Here is a tiny trained network, its code and every weight. The questions are about switching its units off for an input and a class, where a switched-off unit gives its printed mean instead of its output.

import numpy as np


def w(rows, s, z=0):
    codes = np.array(rows[::2]) - 128.0
    scale = np.full(codes.shape[1], s)
    scale[-1] = z or s
    return codes * scale


def f(y):
    return np.maximum(y, 0)


def log_softmax(a):
    a = a - a.max(-1, keepdims=True)
    return a - np.log(np.exp(a).sum(-1, keepdims=True))


def net(x, mask):
    res = np.array(x, float).reshape(1, 8) / 4 @ E
    y = f(res @ A[0][:, :-1].T + A[0][:, -1])
    res = res + np.where(mask, y, B[0][:, -1]) @ B[0][:, :-1]
    return log_softmax(res[-1] @ U[:, :-1].T + U[:, -1])


A, B = {}, {}
E = w([
[127,128,128,128],'x0',
[198,134,34,113],'x1',
[125,128,128,132],'x2',
[123,126,122,135],'x3',
[155,171,153,254],'x4',
[124,128,128,131],'x5',
[106,229,115,59],'x6',
[131,129,130,123],'x7',
],0.0089)
A[0] = w([
[84,116,194,107,72],'N0',
[135,117,120,67,122],'N1',
[120,215,112,115,75],'N2',
[91,249,143,92,91],'N3',
[64,139,180,119,253],'N4',
[128,90,142,59,167],'N5',
[206,133,40,119,93],'N6',
[146,141,135,161,103],'N7',
[191,191,176,154,170],'N8',
[142,79,131,166,146],'N9',
],0.015,0.0048)
B[0] = w([
[120,147,174,110,199],'N0',
[101,140,103,178,197],'N1',
[121,41,106,56,191],'N2',
[143,75,119,68,242],'N3',
[203,172,121,109,255],'N4',
[114,174,66,218,222],'N5',
[120,176,255,97,224],'N6',
[132,148,111,162,169],'N7',
[76,148,51,150,214],'N8',
[145,32,127,124,207],'N9',
],0.0094,0.0087)
U = w([
[133,106,107,127,253],'0',
[148,5,94,88,44],'1',
[115,126,120,134,224],'2',
[110,174,233,120,49],'3',
[60,150,48,179,45],'4',
],0.013,0.006)

Each question gives the input, the list of numbers given to net, and the class t.
The units are the neurons (one row each of A and B). Each row of codes is followed by its name. A weight is (code - 128) times the scale printed after its matrix; where a second scale follows, it is the last column's (A, B and U).
mask holds one flag per neuron, in row order. A switched-off neuron (its flag False) gives its mean, the last column of its row in B, instead of its output. The means were averaged over made-up inputs and are rounded, as every weight is.
A unit's drop is (log p(t) with every unit on - log p(t) with that unit switched off) / (log p(t) with every unit on - log p(t) with every unit switched off).
The circuit of an input: a set's keep is (log p(t) with only the set's units on - log p(t) with every unit switched off) / (log p(t) with every unit on - log p(t) with every unit switched off). Starting from all 10 units, units are removed one at a time, each time the one whose removal leaves the highest keep (on an exact tie, the one counted first), for as long as the keep stays at least 0.8.
circuit, biggest first: the units of the circuit, biggest drop first
most important unit: the unit with the biggest drop
k most important neurons: the k neurons with the biggest drops, biggest first
drop of u: that unit's drop, to one decimal
input [-5,-7,6,-1,2,6,7,-7], class 1: circuit, biggest first : N3; N2
input [7,6,-4,0,-3,1,3,6], class 3: 3 most important neurons : N6; N8; N9
input [-1,1,0,-2,7,1,0,6], class 4: most important unit : N8
input [8,4,-3,-4,-8,-3,6,6], class 4: 2 most important neurons : N5; N1
input [-1,2,-4,0,7,-5,2,3], class 4: 2 most important neurons : N8; N4
input [-2,-5,0,4,6,-4,3,-7], class 4: 3 most important neurons : N8; N6; N9
input [5,-6,8,7,7,7,3,4], class 0: circuit, biggest first : N6; N3
input [2,0,2,-7,-8,7,8,-6], class 1: 3 most important neurons : N3; N2; N8
input [-5,0,-2,-3,5,1,-1,-6], class 4: circuit, biggest first : N8; N6
input [1,-6,6,5,-8,1,8,5], class 1: 3 most important neurons : N3; N2; N6
input [6,-7,-4,-3,3,1,-7,4], class 1: 4 most important neurons : N9; N6; N5; N1
input [8,3,-6,4,-6,-6,-6,4], class 0: 2 most important neurons : N5; N3
input [7,-1,6,-7,6,5,-7,2], class 1: 2 most important neurons : N9; N5
input [-4,-7,-1,4,8,7,-1,3], class 4: circuit, biggest first : N8
input [0,8,1,8,-8,-5,-6,3], class 2: circuit, biggest first : N6; N5
input [-2,2,1,5,4,-3,8,-6], class 1: 2 most important neurons : N2; N3
input [5,4,0,-4,-6,-2,0,4], class 4: 2 most important neurons : N5; N1
input [6,5,-7,2,2,-1,8,3], class 1: 2 most important neurons : N2; N3
input [6,-3,-2,0,1,-1,8,2], class 1: 2 most important neurons : N3; N2
input [-2,8,-3,-1,5,4,-7,1], class 3: most important unit : N6
input [1,-1,7,-3,-4,2,-3,8], class 4: circuit, biggest first : N5; N3
input [4,5,4,0,3,0,2,3], class 3: 3 most important neurons : N6; N5; N9
input [-6,4,4,-5,-8,5,-5,2], class 4: drop of N9 : 0.0
input [5,7,3,2,5,6,-4,-7], class 3: drop of N2 : 0.1
input [8,-7,8,4,-6,1,8,7], class 1: drop of N2 : 0.5
input [-5,7,-4,-3,-5,5,6,-7], class 3: drop of N6 : 2.0
input [-2,-5,-2,5,5,0,-5,6], class 1: circuit, biggest first : N9
